151	205	93	43
124	51	164	38
148	178	191	44
yields 205

53	84	15	33	55	55	72 yields 55

25	97	54	48	64	40
51	52	52	53	53	52
yields 48

8702	3525	7612	8096
6777	7157	2495	8058
6490	3329	6753	2051
yields 3525

49	-30	12	42 yields -30

198	88	63	7	117	86 yields 7
---
[[-37  44   1 -81 -32]
 [-30 -46 -16 -51 -22]
 [ 61 -41  40  64   5]] → 40

[[-56 -25  29 -31  28 -45  14]
 [ 12 -88   1   5 -12  23 -15]
 [-25 -48  44  31  35 -38   3]] → 35

[[-21 -94  64 -34  33  53   4]
 [ 27 -12 -36  -1  44 -39  74]
 [-29 -14  31 -36  32  -6  28]] → 32

[[-39  13   5  -8 -66  94  18]
 [ 34  30 109 -19 -36  95  79]
 [-27  -9 -76  23   5 107  10]] → 5

[[-56 -78  58  55  20  24]
 [-14  13  -7  -6 -83  97]
 [ 44  19  10 -52 -50  95]] → -52

[[ -5 -60  49  61]
 [ 30 -43 -28 -99]
 [ 34  13 -57 -55]] → 13

[[-28  25  14  29]
 [ -4 -28  17  38]
 [  6  -9 -81 -31]] → -9

[[-14 -58  11  29  20  -2]
 [-55 -48  31 -47 -40 -92]
 [  8  75  29 -37 -78 -92]] → -37
---
[[-17  29   1   1 -39  55  58]
 [-23 -20  -4  -9 -23  -1  31]
 [-22  19 -24  -5  45   8   0]
 [ -7   1 -32 -36   4 -16 -10]
 [ -3  47  15 -46 -11 -43 -51]
 [ 43 -28   0  54   1  20  16]
 [-21 -31 -51  28 -21 -15 -31]
 [ 20  24 -47  16  11  62   9]
 [  8 -46  27 -37 -55 -48 -57]
 [ 27 -82  -4 -76  49 -35 -87]
 [-11  43 -22  61  83  69  62]
 [  9 -46  14 -21 -31 -58 -61]] ==> 29

[[ -9   8  18  -7  -3   7  -1  -4  -1  -2  24   1  -8 -10 -28 -11]
 [  3 -16 -13   5   4 -19  -2  -5 -36  -3 -18  -4   0   4  18 -12]
 [ -3 -16  -4   1   4 -21  -4  -8 -50  -5  -5  -4  -6  -2   4 -24]
 [  6 -10 -21   8   5  -9  -2  -1 -11  -1 -29  -2   5   9  25   3]
 [-13  10  12  -6   0   9  -6  -8  -3  -4  16   2 -10 -11 -34 -16]
 [-13  49  19  -9  -6  58  -3   4  98   3  26  12  -2 -11 -58  26]] ==> 8

[[ -5 -40   0  59   5 -27  36  62 -39]
 [  7  39  66 -71 -23  49 -20 -22  46]
 [ 85  12  31 -46 -49  27   5 -50  34]
 [ 69  -5 -21   3  -9 -16  -1 -11 -12]
 [-21 -31   2  42  24   4  45  73 -18]
 [-44 -18 -64  68  28 -47 -42  40 -29]
 [ 12  45 -10 -89 -39  50 -30 -16  29]
 [-36 -13 -28  93   5 -31 -24  89 -42]] ==> -40

[[  2 -35 -70  -3  77 -43 109 -16  43  22  -6  30 -14 -57  23]
 [  9 -85  53 -41  42  51 -12 -25  34  22  11  24 -50 -90 -56]
 [  9 -56  77 -19   8  64 -89 -16  15  21  11  24 -25 -59 -88]
 [  9 -56 -49 -19  83 -16 101 -16  51  22   3  24 -25 -63   8]
 [ -6  30 -80  28  42 -70  85   8  24   0 -13  24  26  20  47]
 [  9 -13  53  -6 -13  51 -82  -5  -2   3  11  19   2  -2 -56]] ==> -35

[[ 37  37  82 -76  40 -26   6 -29 -64  -2  62 -14  37]
 [-81 -76  51  52 -15 -45 -66  62  70 -50 -59   9  41]
 [-56 -53 -44  81 -28 -38 -84 -82 -44 -38 -61 -29 -21]
 [ 22  -4  36  75 -70  -3 -58  17 -59 -42  -2  71  58]
 [-60  38   0  15 -64 -38  27 -39 -83 -64  52 -35  28]
 [ 68  73  31 -14  -3  -6  57 -69  22 -53 -85  31 -14]
 [-70  22 -40  -7  -1 -82  50  46  37  32  71 -38 -34]
 [ 78  64  56 -39 -55  12 -82  -8  70  35  44 -58 -62]
 [ 21  75 -32  34  -7 -78  18   7  36 -60 -74  49   6]] ==> 37

[[ 52 -49  26 -92 -68 -68   6 -38 -94  62 -16  89 -76 -22  90 -31]
 [ 30 -98 -25  67  21 -83 -66 -44  49 -85 -70   1  82 -92 -15   8]
 [-47  95  21 -83  85  37  22  40  81 -32  79 -79 -54 -82   7  47]
 [-94 -78 -36   4 -83  26  98  83  42 -57   9  -4 -25  49  84  67]
 [ 95  83  86  75  64 -33 -29  11 -19  85  22  86  41 -30 -37  40]
 [-11  35  47  14  89 -61  93  50  10  73  26  58  36  46  15 -95]
 [-75 -83  -3 -80  27  27  70 -94 -98  75 -45  92  28  17  63 -47]] ==> -49

[[ -3  -4 -25 -48  -3 -84  -6 -12 -33  -8 -52 -13   9 -40]
 [-16 -19 -27  -1   1 -47 -23   7 -48 -44 -46  59   3 -24]
 [ -7  22 -39  35 -13 -69 -21   2 -16  -5 -59  32  12 -11]
 [ -5  11  -7 -16 -21 -44 -44  -3 -25 -40 -63  52  20 -25]
 [-17 -13 -19 -20 -33 -42 -32  -4  -3 -38 -36  55  14 -22]
 [-32  10 -23 -13 -15 -56   5 -14 -24 -32 -36  46  17 -15]
 [-16 -12 -16  -5   4 -42  -8  10 -23 -20 -43  61  -4  -7]
 [ 22   1 -11 -26 -28 -72 -25  -2 -54 -55  -7  58   7  -5]
 [-14 -47   2  -4  -8 -11  -3  -8 -70 -44 -25  44  12 -26]
 [  5 -37 -23 -21  -2 -52  19  -6 -30 -12 -75  61  15 -43]
 [-10  15 -38 -14  23 -26  10 -19  -3 -12 -51  37  13  -7]
 [ -4  30 -20 -60 -58 -65 -22 -36 -31 -34 -15  45  18   3]] ==> -4
---
[[219, 132, 123, 117], [34, 56, 91, 44], [12, 175, 159, 43]] → 219, 175
[1, 2, 6, 7] → 7, 6
[[413, 586, 610, 527, 556, 351], [509, 689, 730, 608, 553, 513], [760, 287, 238, 604, 535, 23]] → 760, 730
[1, 1, 7, 2] → 7, 2
[-421, 534, -286, -221, -847] → 534, -221
[[7, 3, 2, 6, 1, 4], [3, 1, 1, 5, 1, 8], [6, 4, 4, 6, 2, 4]] → 8, 7
[4, 8, 6, 1, 3] → 8, 6
[99, 612, 328, 228, 762] → 762, 612
[2624, 9156, 3729, 6318, 3459, 1326, 9042] → 9156, 9042
---
[[ 81  30  47 -65  -4  50]
 [ 82  30  49 -56  13  37]
 [-61 -54 -59  19 -46 -38]] gives -38

[[   6 -102   57  -89]
 [  46 -102   42  -77]
 [  12  -52   26  -43]] gives -43

[[ 70  36 -92  14   4   4]
 [ 16  34  36 -50  16 -94]
 [ 48  59  30 -18 -14 -39]] gives -39

[[ -62   45 -102  -29]
 [ -34  -12  -99    8]
 [ -28   26   -4   66]] gives 66

[[-81  60 106 -47  48  35]
 [-50  62 108 -36 109  38]
 [ 13  24  39 -13  47 -28]] gives -28

[[ 10 -85  29 -11  58]
 [-71 -82  48 -17  83]
 [-25 -18 -20 -37   5]] gives 5

[[-11  -3  -7 -14   0]
 [ 89 -34  53  38  47]
 [  6 -11   3  -6  -6]] gives -6
---
-1.37	0.07	0.99	-1.24
-0.77	0.64	1.41	-1.90
-> -1.37

9.973	-37.992	80.308	123.915	90.567	-123.603	156.213 -> -37.992

0.11	-0.13	0.09	0.02	0.03 -> 0.02

-49.300	-200.358	-103.117	141.219	-191.409	-44.932	-74.700
-91.797	-165.455	-91.650	-117.584	-103.246	-2.143	-126.279
-> -191.409

-2.09	-4.35	-18.85	-2.51	4.44	-1.72	11.72 -> -4.35

-0.136	0.026	0.158	-0.172
-0.061	0.021	0.070	0.072
-> -0.136
